Here is a tiny trained network, its code and every weight. The questions are about switching its units off for an input and a class, where a switched-off unit gives its printed mean instead of its output.

import numpy as np


def w(rows, s, z=0):
    codes = np.array(rows[::2]) - 128.0
    scale = np.full(codes.shape[1], s)
    scale[-1] = z or s
    return codes * scale


def norm(h):
    return h / np.sqrt((h * h).mean(-1, keepdims=True) + 1e-5)


def f(y):
    return y / 2 * (1 + np.tanh(0.7978845608 * (y + 0.044715 * y**3)))


def log_softmax(a):
    a = a - a.max(-1, keepdims=True)
    return a - np.log(np.exp(a).sum(-1, keepdims=True))


def net(x, mask):
    res = np.array(x, float).reshape(1, 6) / 4 @ E
    u = 0
    for l in range(2):
        y = f(norm(res) @ A[l][:, :-1].T + A[l][:, -1])
        res = res + np.where(mask[u : u + 7], y, B[l][:, -1]) @ B[l][:, :-1]
        u += 7
    return log_softmax(norm(res)[-1] @ U[:, :-1].T + U[:, -1])


A, B = {}, {}
E = w([
[207,152,28,89,178,146],'x0',
[216,136,71,166,189,154],'x1',
[216,118,67,2,118,96],'x2',
[86,218,197,148,192,195],'x3',
[219,141,232,17,66,51],'x4',
[120,220,61,112,67,64],'x5',
],0.006)
A[0] = w([
[79,102,158,151,110,190,138],'0.n0',
[117,112,155,126,170,191,3],'0.n1',
[86,96,164,156,143,136,57],'0.n2',
[153,148,66,97,209,159,103],'0.n3',
[104,9,112,133,108,128,91],'0.n4',
[145,149,81,144,129,96,41],'0.n5',
[135,143,90,153,202,138,124],'0.n6',
],0.012,0.0049)
B[0] = w([
[93,160,105,95,227,7,254],'0.n0',
[224,78,195,65,63,137,155],'0.n1',
[95,88,149,99,254,104,183],'0.n2',
[142,226,151,171,121,146,240],'0.n3',
[146,53,46,95,136,158,225],'0.n4',
[177,107,210,99,170,155,133],'0.n5',
[190,85,19,166,60,215,228],'0.n6',
],0.0074,0.0044)
A[1] = w([
[93,103,217,98,168,214,151],'1.n0',
[184,145,128,108,124,25,6],'1.n1',
[137,151,78,166,57,199,120],'1.n2',
[193,139,214,133,187,209,50],'1.n3',
[161,138,195,76,163,147,150],'1.n4',
[165,133,107,55,9,35,83],'1.n5',
[95,66,147,54,93,104,142],'1.n6',
],0.011,0.0018)
B[1] = w([
[254,80,37,145,127,48,178],'1.n0',
[14,63,168,70,84,123,169],'1.n1',
[196,187,128,101,180,213,213],'1.n2',
[141,225,9,34,120,6,191],'1.n3',
[98,137,127,89,145,23,174],'1.n4',
[114,101,202,170,2,168,255],'1.n5',
[145,159,40,130,94,160,209],'1.n6',
],0.0089,0.0061)
U = w([
[43,157,180,150,175,126,149],'0',
[186,177,65,141,144,223,220],'1',
[98,103,193,86,8,133,160],'2',
[82,69,128,201,232,144,107],'3',
[133,65,124,151,118,180,2],'4',
[151,150,131,73,152,13,112],'5',
],0.016,0.0054)

Each question gives the input, the list of numbers given to net, and the class t.
The units are the neurons (one row each of A and B). Each row of codes is followed by its name. A weight is (code - 128) times the scale printed after its matrix; where a second scale follows, it is the last column's (A, B and U).
mask holds one flag per neuron, layer by layer. A switched-off neuron (its flag False) gives its mean, the last column of its row in B, instead of its output. The means were averaged over made-up inputs and are rounded, as every weight is.
A unit's drop is (log p(t) with every unit on - log p(t) with that unit switched off) / (log p(t) with every unit on - log p(t) with every unit switched off).
unit that matters most: the unit with the biggest drop
top k neurons: the k neurons with the biggest drops, biggest first
k most important neurons of layer l: the k neurons of layer l with the biggest drops, biggest first
drop of u: that unit's drop, to one decimal
input [-3,4,-8,4,8,4], class 5: unit that matters most => 1.n5
input [-6,-8,-6,-4,5,-7], class 3: top 2 neurons => [1.n3, 0.n2]
input [-4,6,-6,0,-1,-8], class 5: top 3 neurons => [0.n1, 1.n3, 1.n0]
input [3,5,-6,5,7,4], class 5: top 2 neurons => [0.n6, 1.n3]
input [8,1,8,2,5,0], class 2: 3 most important neurons of layer 1 => [1.n5, 1.n1, 1.n0]
input [0,-2,-5,5,-5,4], class 3: top 3 neurons => [1.n3, 1.n5, 0.n3]
input [-1,-3,-2,6,-3,-3], class 5: top 2 neurons => [0.n1, 1.n0]
input [-8,-8,6,8,-7,-1], class 5: 2 most important neurons of layer 1 => [1.n0, 1.n5]
input [-7,2,-1,0,-2,-5], class 5: drop of 1.n0 => 0.1
input [-3,2,-5,0,-1,-7], class 5: drop of 0.n1 => 0.2
input [-6,7,-4,-1,0,-8], class 5: drop of 1.n3 => 0.1
